Here is a tiny trained network, its code and every weight. The questions are about switching its units off for an input and a class, where a switched-off unit gives its printed mean instead of its output.

import numpy as np


def w(rows, s, z=0):
    codes = np.array(rows[::2]) - 128.0
    scale = np.full(codes.shape[1], s)
    scale[-1] = z or s
    return codes * scale


def f(y):
    return np.maximum(y, 0)


def log_softmax(a):
    a = a - a.max(-1, keepdims=True)
    return a - np.log(np.exp(a).sum(-1, keepdims=True))


def net(x, mask):
    res = np.array(x, float).reshape(1, 2) / 4 @ E
    y = f(res @ A[0][:, :-1].T + A[0][:, -1])
    res = res + np.where(mask, y, B[0][:, -1]) @ B[0][:, :-1]
    return log_softmax(res[-1] @ U[:, :-1].T + U[:, -1])


A, B = {}, {}
E = w([
[201,240,107,201,128,220,181,162,170],'x0',
[99,231,30,199,49,2,212,84,11],'x1',
],0.0094)
A[0] = w([
[191,167,104,146,102,219,143,195,122,168],'neuron 0',
[192,168,90,193,84,172,188,135,114,251],'neuron 1',
[114,41,255,23,216,183,44,221,198,254],'neuron 2',
[169,161,126,234,129,126,167,182,123,206],'neuron 3',
[90,161,26,167,21,64,204,23,66,109],'neuron 4',
[87,28,126,72,124,57,118,39,76,181],'neuron 5',
],0.0081,0.0028)
B[0] = w([
[122,170,75,144,83,94,128,204,141,179],'neuron 0',
[132,131,51,127,117,142,86,172,195,193],'neuron 1',
[147,16,102,124,120,245,146,91,158,252],'neuron 2',
[130,102,44,164,136,127,77,164,172,180],'neuron 3',
[84,91,132,43,190,171,40,97,154,237],'neuron 4',
[83,159,235,119,84,82,194,147,91,189],'neuron 5',
],0.011,0.02)
U = w([
[134,114,169,104,56,194,167,127,126,56],'0',
[105,45,101,63,163,233,74,90,179,196],'1',
[81,178,205,80,121,39,111,119,37,144],'2',
[177,131,122,148,125,81,160,109,147,1],'3',
[87,97,185,185,64,95,215,142,64,134],'4',
[138,164,57,206,84,128,106,254,171,162],'5',
[158,133,133,184,146,124,138,143,93,21],'6',
],0.0094,0.0029)

Each question gives the input, the list of numbers given to net, and the class t.
The units are the neurons (one row each of A and B). Each row of codes is followed by its name. A weight is (code - 128) times the scale printed after its matrix; where a second scale follows, it is the last column's (A, B and U).
mask holds one flag per neuron, in row order. A switched-off neuron (its flag False) gives its mean, the last column of its row in B, instead of its output. The means were averaged over made-up inputs and are rounded, as every weight is.
A unit's drop is (log p(t) with every unit on - log p(t) with that unit switched off) / (log p(t) with every unit on - log p(t) with every unit switched off).
The circuit of an input: a set's keep is (log p(t) with only the set's units on - log p(t) with every unit switched off) / (log p(t) with every unit on - log p(t) with every unit switched off). Starting from all 6 units, units are removed one at a time, each time the one whose removal leaves the highest keep (on an exact tie, the one counted first), for as long as the keep stays at least 0.8.
units of the circuit, in order: the units of the circuit, biggest drop first
unit that matters most: the unit with the biggest drop
top k neurons: the k neurons with the biggest drops, biggest first
drop of u: that unit's drop, to one decimal
input [-5,2], class 2: units of the circuit, in order => neuron 2
input [-7,-2], class 0: units of the circuit, in order => neuron 5; neuron 4
input [6,5], class 5: top 2 neurons => neuron 2; neuron 0
input [-7,5], class 2: top 2 neurons => neuron 5; neuron 2
input [-5,-1], class 0: units of the circuit, in order => neuron 4; neuron 5
input [-2,0], class 4: top 2 neurons => neuron 4; neuron 2
input [-8,-2], class 0: top 3 neurons => neuron 5; neuron 4; neuron 2
input [7,8], class 1: top 2 neurons => neuron 4; neuron 5
input [8,-5], class 5: top 2 neurons => neuron 0; neuron 4
input [0,0], class 0: top 2 neurons => neuron 4; neuron 2
input [5,-3], class 5: top 2 neurons => neuron 4; neuron 0
input [-3,5], class 2: top 2 neurons => neuron 2; neuron 5
input [2,2], class 5: top 2 neurons => neuron 2; neuron 4
input [-8,-1], class 4: unit that matters most => neuron 5
input [-7,6], class 2: top 2 neurons => neuron 5; neuron 2
input [5,3], class 5: drop of neuron 2 => 0.4
input [-5,0], class 4: drop of neuron 5 => 0.1
input [-2,1], class 2: drop of neuron 2 => 0.5
